Below is a small trained network, with its code and all its weights. Each question gives an input and a class and asks what happens when units are switched off, that is, made to give their printed mean instead of their output.

import numpy as np


def w(rows, s, z=0):
    codes = np.array(rows[::2]) - 128.0
    scale = np.full(codes.shape[1], s)
    scale[-1] = z or s
    return codes * scale


def norm(h):
    return h / np.sqrt((h * h).mean(-1, keepdims=True) + 1e-5)


def f(y):
    return y / 2 * (1 + np.tanh(0.7978845608 * (y + 0.044715 * y**3)))


def log_softmax(a):
    a = a - a.max(-1, keepdims=True)
    return a - np.log(np.exp(a).sum(-1, keepdims=True))


def net(x, mask):
    res = np.array(x, float).reshape(1, 7) / 4 @ E
    u = 0
    for l in range(4):
        y = f(norm(res) @ A[l][:, :-1].T + A[l][:, -1])
        res = res + np.where(mask[u : u + 7], y, B[l][:, -1]) @ B[l][:, :-1]
        u += 7
    return log_softmax(norm(res)[-1] @ U[:, :-1].T + U[:, -1])


A, B = {}, {}
E = w([
[88,85,180,189,226],'x0',
[237,81,121,178,93],'x1',
[251,235,191,53,124],'x2',
[127,126,127,128,129],'x3',
[129,128,128,127,125],'x4',
[129,128,128,130,129],'x5',
[127,127,127,126,130],'x6',
],0.002)
A[0] = w([
[76,190,65,145,118,60],'L0N0',
[211,156,107,114,109,86],'L0N1',
[253,93,106,87,140,114],'L0N2',
[190,222,170,97,81,115],'L0N3',
[195,122,181,116,107,8],'L0N4',
[89,167,200,77,250,144],'L0N5',
[43,114,56,78,82,138],'L0N6',
],0.0038,0.0014)
B[0] = w([
[81,173,72,154,149,113],'L0N0',
[70,159,149,136,112,182],'L0N1',
[130,179,154,166,100,210],'L0N2',
[119,116,136,103,159,252],'L0N3',
[58,181,132,200,122,137],'L0N4',
[146,122,253,136,136,223],'L0N5',
[120,169,130,225,112,166],'L0N6',
],0.0045,0.0019)
A[1] = w([
[100,104,113,117,76,2],'L1N0',
[126,98,82,198,173,71],'L1N1',
[73,151,25,130,166,134],'L1N2',
[202,237,112,43,91,76],'L1N3',
[207,122,159,160,147,189],'L1N4',
[198,74,96,106,168,157],'L1N5',
[95,98,3,117,160,64],'L1N6',
],0.004,0.00099)
B[1] = w([
[84,144,57,160,110,106],'L1N0',
[146,116,168,69,176,137],'L1N1',
[113,233,198,132,172,128],'L1N2',
[99,33,113,81,163,251],'L1N3',
[22,173,231,252,176,186],'L1N4',
[172,44,150,218,151,127],'L1N5',
[104,175,214,179,87,127],'L1N6',
],0.0028,0.0023)
A[2] = w([
[113,182,156,90,183,7],'L2N0',
[119,156,152,57,156,11],'L2N1',
[121,83,15,208,134,89],'L2N2',
[255,143,136,83,120,184],'L2N3',
[134,110,132,202,77,147],'L2N4',
[95,116,13,158,80,200],'L2N5',
[139,129,159,185,161,159],'L2N6',
],0.0046,0.0014)
B[2] = w([
[190,150,155,118,124,151],'L2N0',
[193,77,120,105,119,152],'L2N1',
[183,139,145,91,88,190],'L2N2',
[3,117,87,162,100,252],'L2N3',
[198,95,58,76,142,201],'L2N4',
[197,224,141,95,169,212],'L2N5',
[57,152,66,104,124,208],'L2N6',
],0.0039,0.0016)
A[3] = w([
[61,191,211,203,236,202],'L3N0',
[41,231,156,58,1,253],'L3N1',
[94,133,74,173,57,121],'L3N2',
[152,51,140,176,165,192],'L3N3',
[224,157,98,31,140,91],'L3N4',
[19,101,163,11,228,173],'L3N5',
[59,23,67,156,158,135],'L3N6',
],0.0036,0.0019)
B[3] = w([
[112,215,16,125,114,219],'L3N0',
[150,38,190,251,199,254],'L3N1',
[66,107,237,100,168,139],'L3N2',
[188,217,113,53,148,154],'L3N3',
[93,130,77,36,16,141],'L3N4',
[127,75,65,39,9,199],'L3N5',
[174,70,151,63,202,137],'L3N6',
],0.0032,0.0038)
U = w([
[86,253,108,240,154,254],'0',
[94,40,162,37,15,114],'1',
[24,130,40,46,183,138],'2',
[82,210,238,53,151,80],'3',
[245,154,54,146,26,64],'4',
[113,41,220,234,94,97],'5',
[225,52,104,114,241,71],'6',
],0.011,0.0019)

Each question gives the input, the list of numbers given to net, and the class t.
The units are the neurons (one row each of A and B). Each row of codes is followed by its name. A weight is (code - 128) times the scale printed after its matrix; where a second scale follows, it is the last column's (A, B and U).
mask holds one flag per neuron, layer by layer. A switched-off neuron (its flag False) gives its mean, the last column of its row in B, instead of its output. The means were averaged over made-up inputs and are rounded, as every weight is.
A unit's drop is (log p(t) with every unit on - log p(t) with that unit switched off) / (log p(t) with every unit on - log p(t) with every unit switched off).
The circuit of an input: a set's keep is (log p(t) with only the set's units on - log p(t) with every unit switched off) / (log p(t) with every unit on - log p(t) with every unit switched off). Starting from the 12 units with the biggest drops (on a tie, the unit counted first), units are removed one at a time, each time the one whose removal leaves the highest keep (on an exact tie, the one counted first), for as long as the keep stays at least 0.8.
circuit, biggest first: the units of the circuit, biggest drop first
most important unit: the unit with the biggest drop
k most important neurons: the k neurons with the biggest drops, biggest first
k most important neurons of layer l: the k neurons of layer l with the biggest drops, biggest first
input [-1,3,-3,-4,1,8,-6], class 4: most important unit	L0N5
input [-6,1,1,-2,4,-8,-1], class 5: 3 most important neurons	(L3N1; L2N4; L3N0)
input [0,-3,7,-8,2,6,-6], class 1: circuit, biggest first	(L3N5; L1N3; L2N5)
input [5,-3,1,4,7,-2,6], class 3: 3 most important neurons of layer 1	(L1N3; L1N4; L1N0)
input [8,1,4,0,6,-8,1], class 0: 4 most important neurons	(L3N0; L1N3; L1N4; L3N2)
input [5,0,-6,4,2,-3,8], class 2: 4 most important neurons	(L3N1; L1N2; L2N1; L3N0)
input [8,-4,-6,1,8,1,5], class 2: 3 most important neurons	(L3N1; L3N0; L3N5)
input [-1,5,-6,6,3,-3,-8], class 4: circuit, biggest first	(L2N2; L0N5; L2N5)
input [-3,-2,6,3,2,-1,-5], class 1: 2 most important neurons	(L1N3; L0N3)
input [-4,1,1,3,6,-8,-8], class 5: 4 most important neurons	(L3N1; L2N4; L0N2; L3N0)
input [6,1,-5,3,1,3,6], class 6: 3 most important neurons	(L3N6; L2N3; L0N1)
input [2,1,-4,6,3,1,3], class 6: circuit, biggest first	(L3N6; L2N3)
input [-3,3,1,-2,6,3,-6], class 5: 4 most important neurons	(L0N2; L3N1; L3N0; L0N6)
input [4,1,1,7,-4,1,-2], class 0: circuit, biggest first	(L3N0)
input [-8,0,8,-8,4,-7,7], class 1: 3 most important neurons of layer 0	(L0N3; L0N6; L0N5)
input [2,-1,0,7,1,2,6], class 2: 4 most important neurons	(L3N1; L3N0; L0N2; L2N6)
input [-1,5,-2,5,-1,5,5], class 4: 2 most important neurons	(L0N5; L2N4)
input [0,-7,1,-4,-4,-1,-7], class 1: 3 most important neurons of layer 1	(L1N4; L1N6; L1N2)
input [-4,6,1,7,0,-4,-6], class 5: 2 most important neurons	(L2N3; L3N0)
input [0,-7,2,-4,-3,7,5], class 1: circuit, biggest first	(L3N5)
input [-1,4,-1,-5,4,3,-7], class 4: 3 most important neurons	(L0N5; L2N4; L3N5)
input [6,5,1,-2,8,-5,7], class 0: 3 most important neurons	(L1N4; L1N3; L3N0)
input [2,7,-6,-2,-4,-1,8], class 6: 2 most important neurons of layer 1	(L1N1; L1N5)
input [0,2,4,0,5,-2,2], class 5: 2 most important neurons	(L0N2; L0N6)
input [-7,-6,0,-6,6,-2,4], class 0: 3 most important neurons of layer 0	(L0N6; L0N0; L0N5)
input [-2,-8,8,5,2,7,8], class 1: 2 most important neurons of layer 2	(L2N5; L2N1)
input [-2,1,2,-4,6,5,-8], class 5: circuit, biggest first	(L3N1)
